Here is a tiny trained network, its code and every weight. The questions are about switching its units off for an input and a target symbol, where a switched-off unit gives its printed mean instead of its output.

import numpy as np


def w(rows, s, z=0):
    codes = np.array(rows[::2]) - 128.0
    scale = np.full(codes.shape[1], s)
    scale[-1] = z or s
    return codes * scale


def norm(h):
    return h / np.sqrt((h * h).mean(-1, keepdims=True) + 1e-5)


def f(y):
    return y / 2 * (1 + np.tanh(0.7978845608 * (y + 0.044715 * y**3)))


def softmax(a):
    e = np.exp(a - a.max(-1, keepdims=True))
    return e / e.sum(-1, keepdims=True)


def log_softmax(a):
    a = a - a.max(-1, keepdims=True)
    return a - np.log(np.exp(a).sum(-1, keepdims=True))


def net(x, mask):
    ids = ['ΓΠΣΦΨβδεζηθλμξτω'.index(c) for c in x.split()]
    T = len(ids)
    res = E[ids] + P[:T]
    u = 0
    for l in range(3):
        r = norm(res)
        for j in range(2):
            rows = slice(3 * j, 3 * j + 3)
            q, k, v = (r @ M[l][rows].T for M in (Q, K, V))
            z = softmax(np.where(np.tri(T) > 0, q @ k.T / 3**0.5, -1e9)) @ v
            o = O[l][rows]
            res = res + np.where(mask[u + j], z, o[:, -1]) @ o[:, :-1]
        u += 2
        y = f(norm(res) @ A[l][:, :-1].T + A[l][:, -1])
        res = res + np.where(mask[u : u + 4], y, B[l][:, -1]) @ B[l][:, :-1]
        u += 4
    return log_softmax(norm(res)[-1] @ U[:, :-1].T + U[:, -1])


Q, K, V, O, A, B = {}, {}, {}, {}, {}, {}
E = w([
[59,183,167,208,113,67,109],'Γ',
[143,109,134,154,172,103,93],'Π',
[171,140,114,130,115,88,171],'Σ',
[158,127,71,125,38,129,78],'Φ',
[38,137,81,138,51,167,104],'Ψ',
[96,152,40,151,107,149,140],'β',
[32,146,107,146,182,187,166],'δ',
[67,56,111,46,139,129,160],'ε',
[147,216,198,183,112,10,215],'ζ',
[127,127,105,66,196,83,240],'η',
[50,132,214,112,149,79,156],'θ',
[153,146,87,132,53,58,114],'λ',
[150,129,180,79,130,23,113],'μ',
[61,96,180,118,67,109,79],'ξ',
[124,184,143,181,3,149,143],'τ',
[191,101,66,45,142,60,116],'ω',
],0.0055)
P = w([
[153,117,129,130,221,217,119],'0',
[76,215,104,73,62,2,137],'1',
[135,66,135,181,138,132,171],'2',
[71,211,108,71,78,29,136],'3',
[137,68,138,177,139,131,169],'4',
[77,221,110,69,76,17,140],'5',
[134,71,141,169,141,134,170],'6',
[78,219,113,66,84,25,147],'7',
[137,72,139,169,144,136,167],'8',
[79,210,111,58,93,23,149],'9',
[135,74,140,165,142,135,168],'10',
[75,220,110,62,96,41,142],'11',
],0.0051)
Q[0] = w([
[102,107,109,117,171,88,141],'0.h1',
[105,168,113,60,118,110,127],'0.h1',
[167,133,195,116,104,183,243],'0.h1',
[168,133,152,165,136,200,165],'0.h2',
[107,62,64,143,131,161,138],'0.h2',
[248,72,122,136,97,136,161],'0.h2',
],0.012)
K[0] = w([
[81,109,118,110,144,71,143],'0.h1',
[109,169,138,83,105,125,119],'0.h1',
[141,125,186,114,123,185,254],'0.h1',
[110,155,117,114,100,120,194],'0.h2',
[83,104,87,124,105,99,96],'0.h2',
[173,68,116,135,59,56,187],'0.h2',
],0.013)
V[0] = w([
[111,58,140,179,171,153,105],'0.h1',
[94,195,47,96,107,60,75],'0.h1',
[65,138,58,134,153,79,45],'0.h1',
[168,113,157,114,42,147,253],'0.h2',
[47,120,101,184,91,72,138],'0.h2',
[180,124,128,142,160,148,130],'0.h2',
],0.0045)
O[0] = w([
[112,53,78,151,125,140,122,77],'0.h1',
[137,184,196,75,35,147,212,253],'0.h1',
[125,126,163,89,29,151,216,219],'0.h1',
[156,40,66,202,104,4,53,15],'0.h2',
[5,105,97,165,83,121,86,158],'0.h2',
[199,154,170,82,122,127,137,140],'0.h2',
],0.003,0.0037)
A[0] = w([
[136,1,114,35,68,165,58,253],'0.n1',
[95,9,220,96,197,143,96,115],'0.n2',
[117,79,240,205,97,190,49,86],'0.n3',
[205,89,121,181,83,230,81,220],'0.n4',
],0.0095,0.0012)
B[0] = w([
[212,117,76,193,27,196,220,182],'0.n1',
[134,26,230,103,136,113,144,182],'0.n2',
[43,202,253,218,78,99,145,253],'0.n3',
[153,199,2,158,50,138,14,153],'0.n4',
],0.0071,0.0038)
Q[1] = w([
[210,101,85,71,83,140,157],'1.h1',
[145,86,164,137,64,104,181],'1.h1',
[73,158,207,74,98,102,166],'1.h1',
[178,52,66,250,192,168,116],'1.h2',
[51,146,93,170,163,91,86],'1.h2',
[136,84,191,194,155,141,145],'1.h2',
],0.015)
K[1] = w([
[204,38,109,151,79,109,155],'1.h1',
[164,139,121,103,38,113,205],'1.h1',
[177,209,239,150,84,180,109],'1.h1',
[73,97,47,110,55,4,217],'1.h2',
[20,185,84,143,131,68,100],'1.h2',
[94,127,195,130,106,69,191],'1.h2',
],0.012)
V[1] = w([
[63,159,115,98,155,128,79],'1.h1',
[129,124,98,168,174,61,176],'1.h1',
[90,74,92,101,167,141,141],'1.h1',
[139,79,173,153,22,152,212],'1.h2',
[98,54,251,139,151,127,83],'1.h2',
[254,42,139,68,121,123,109],'1.h2',
],0.0076)
O[1] = w([
[172,128,102,73,96,110,143,132],'1.h1',
[170,88,154,110,93,166,120,108],'1.h1',
[154,102,88,95,137,170,77,51],'1.h1',
[172,79,154,134,254,199,191,207],'1.h2',
[210,214,107,187,140,222,96,178],'1.h2',
[137,136,23,229,134,53,164,2],'1.h2',
],0.0052,0.0078)
A[1] = w([
[159,12,185,204,141,74,108,253],'1.n1',
[133,11,61,113,135,185,79,103],'1.n2',
[170,103,184,208,142,47,179,159],'1.n3',
[43,32,151,188,122,212,100,219],'1.n4',
],0.011,0.0015)
B[1] = w([
[172,155,251,106,113,153,135,199],'1.n1',
[80,56,173,135,193,185,66,160],'1.n2',
[96,100,94,83,98,183,111,224],'1.n3',
[98,62,133,169,86,96,194,253],'1.n4',
],0.012,0.006)
Q[2] = w([
[190,73,67,70,115,145,162],'2.h1',
[169,148,89,209,110,127,128],'2.h1',
[150,59,187,201,209,159,146],'2.h1',
[174,134,159,164,134,254,133],'2.h2',
[129,55,146,209,121,97,176],'2.h2',
[172,92,71,134,159,171,189],'2.h2',
],0.018)
K[2] = w([
[181,64,51,80,153,168,160],'2.h1',
[139,135,86,217,104,122,169],'2.h1',
[101,77,212,146,90,134,250],'2.h1',
[145,121,223,91,161,215,184],'2.h2',
[97,105,190,168,76,74,192],'2.h2',
[223,115,165,110,156,126,205],'2.h2',
],0.016)
V[2] = w([
[65,46,222,33,133,158,125],'2.h1',
[178,87,84,176,186,197,145],'2.h1',
[145,91,180,183,25,78,56],'2.h1',
[121,179,1,91,179,91,93],'2.h2',
[142,202,149,48,95,125,224],'2.h2',
[136,70,119,234,102,47,196],'2.h2',
],0.0089)
O[2] = w([
[95,242,2,130,161,68,152,204],'2.h1',
[103,110,131,115,46,199,191,88],'2.h1',
[149,142,131,240,170,152,63,158],'2.h1',
[84,97,216,204,44,98,182,6],'2.h2',
[47,119,101,114,101,220,36,177],'2.h2',
[212,196,11,194,131,127,128,101],'2.h2',
],0.006,0.012)
A[2] = w([
[112,116,119,160,210,235,137,4],'2.n1',
[187,73,112,233,205,154,181,157],'2.n2',
[100,8,161,173,77,75,128,67],'2.n3',
[139,47,191,123,206,212,140,84],'2.n4',
],0.011,0.0034)
B[2] = w([
[123,105,172,250,188,131,204,254],'2.n1',
[63,154,190,19,91,117,98,190],'2.n2',
[151,110,59,115,205,185,113,189],'2.n3',
[163,153,52,110,70,49,85,222],'2.n4',
],0.011,0.0067)
U = w([
[105,171,140,204,218,174,174,145],'Γ',
[194,121,106,102,62,108,96,249],'Π',
[177,62,201,132,186,107,42,141],'Σ',
[147,85,71,171,78,240,61,109],'Φ',
[44,149,31,143,36,130,170,54],'Ψ',
[38,37,54,135,183,122,82,91],'β',
[55,111,182,109,136,8,185,64],'δ',
[142,2,172,93,149,164,197,91],'ε',
[81,166,163,29,143,194,84,164],'ζ',
[173,190,43,84,196,46,133,144],'η',
[215,185,205,116,134,56,134,98],'θ',
[179,80,75,208,92,57,141,253],'λ',
[239,152,100,108,140,176,125,141],'μ',
[144,141,223,168,19,168,180,61],'ξ',
[101,186,127,201,82,76,24,98],'τ',
[168,101,45,67,142,191,212,73],'ω',
],0.0087,0.0025)

Each question gives the input, a string of symbols that net reads in full, and the target symbol t.
The units are the heads (3 rows each of Q, K, V and O) and the neurons (one row each of A and B). Each row of codes is followed by its name. A weight is (code - 128) times the scale printed after its matrix; where a second scale follows, it is the last column's (O, A, B and U).
mask holds one flag per unit, layer by layer, with each layer's heads first. A switched-off unit (its flag False) gives its mean, the last column of its rows in O or B, instead of its output. The means were averaged over made-up inputs and are rounded, as every weight is.
A unit's drop is (log p(t) with every unit on - log p(t) with that unit switched off) / (log p(t) with every unit on - log p(t) with every unit switched off).
The circuit of an input: a set's keep is (log p(t) with only the set's units on - log p(t) with every unit switched off) / (log p(t) with every unit on - log p(t) with every unit switched off). Starting from the 12 units with the biggest drops (on a tie, the unit counted first), units are removed one at a time, each time the one whose removal leaves the highest keep (on an exact tie, the one counted first), for as long as the keep stays at least 0.8.
circuit, biggest first: the units of the circuit, biggest drop first
most important unit: the unit with the biggest drop
top k neurons: the k neurons with the biggest drops, biggest first
top k neurons in layer l: the k neurons of layer l with the biggest drops, biggest first
which heads matter: for each layer, one digit per head in row order, 1 if its drop is at least 0.15 and else 0, layers parted by /
input ξ Γ Ψ ξ, target Γ: which heads matter	00 / 01 / 00
input ω ξ Φ Φ β ξ Ψ β τ β Γ ε, target Ψ: most important unit	1.h2
input β Ψ τ ξ η ξ, target δ: top 2 neurons	0.n4; 0.n3
input Σ β ξ β δ, target δ: which heads matter	10 / 00 / 11
input ζ ξ β Γ Γ Γ Γ Γ Σ, target Σ: top 4 neurons	1.n2; 0.n3; 1.n1; 2.n4
input β β Γ ω Γ Φ ξ ξ τ ξ θ, target θ: circuit, biggest first	0.n2; 1.n1; 2.n4
input ω ξ Γ Φ, target Ψ: top 2 neurons	0.n4; 1.n3
input ξ ε θ Ψ Γ Γ Γ Π Σ Γ ζ ξ, target Γ: top 3 neurons	0.n2; 0.n3; 0.n1
input Σ Φ τ Ψ Γ τ Γ Γ ξ Φ Γ ξ, target λ: circuit, biggest first	1.h2; 2.h2; 0.n3; 0.h2
input ξ θ μ λ Φ Σ, target Γ: circuit, biggest first	1.h2; 2.n1
input ξ Σ Ψ ξ Γ Φ, target Γ: top 3 neurons in layer 0	0.n2; 0.n3; 0.n1
input Γ Γ ξ, target ξ: top 2 neurons in layer 1	1.n1; 1.n4
input δ Γ Γ τ β β, target θ: which heads matter	10 / 11 / 11
input Γ Γ β ξ Φ, target Φ: top neuron	0.n1
input β Γ θ Γ Γ Γ Γ Γ δ δ τ Γ, target δ: top 2 neurons in layer 1	1.n4; 1.n2
input η Φ Γ β τ ξ θ ζ Σ ξ Ψ Γ, target Φ: top 2 neurons in layer 2	2.n3; 2.n1
input Φ Γ Γ Σ Γ μ, target ε: which heads matter	01 / 01 / 11
input Σ β Γ τ β, target β: which heads matter	00 / 00 / 00
input λ Ψ Π ξ Γ ε ω Γ, target β: top 3 neurons in layer 0	0.n3; 0.n4; 0.n1
input Ψ Γ θ Γ Ψ β Γ β, target η: most important unit	1.h2
input β Γ β Γ Γ Ψ δ Ψ, target δ: top 2 neurons	0.n4; 0.n3
input Φ Σ Γ ω Γ β Γ ω δ Γ, target ε: which heads matter	01 / 01 / 11
input Γ ξ ξ τ Σ ξ Γ ε τ, target τ: top 3 neurons	0.n4; 0.n3; 2.n2
input Ψ μ Γ Γ ζ Γ, target η: top 2 neurons	0.n4; 1.n1
input λ ξ τ Γ Γ Γ ζ ω Γ Σ, target β: top 4 neurons	2.n3; 0.n3; 0.n4; 1.n4
input Ψ Γ β Γ, target η: top 2 neurons	0.n4; 1.n4
input Φ Γ β Γ β λ τ β, target ε: most important unit	0.n4
input τ τ β ξ, target Σ: which heads matter	01 / 01 / 11
input ξ Γ Σ Σ μ Γ Ψ β Γ Γ, target Γ: which heads matter	01 / 01 / 00
input ξ Σ Φ Γ Γ Γ Φ ξ Σ, target Σ: top 3 neurons	0.n3; 1.n2; 1.n1
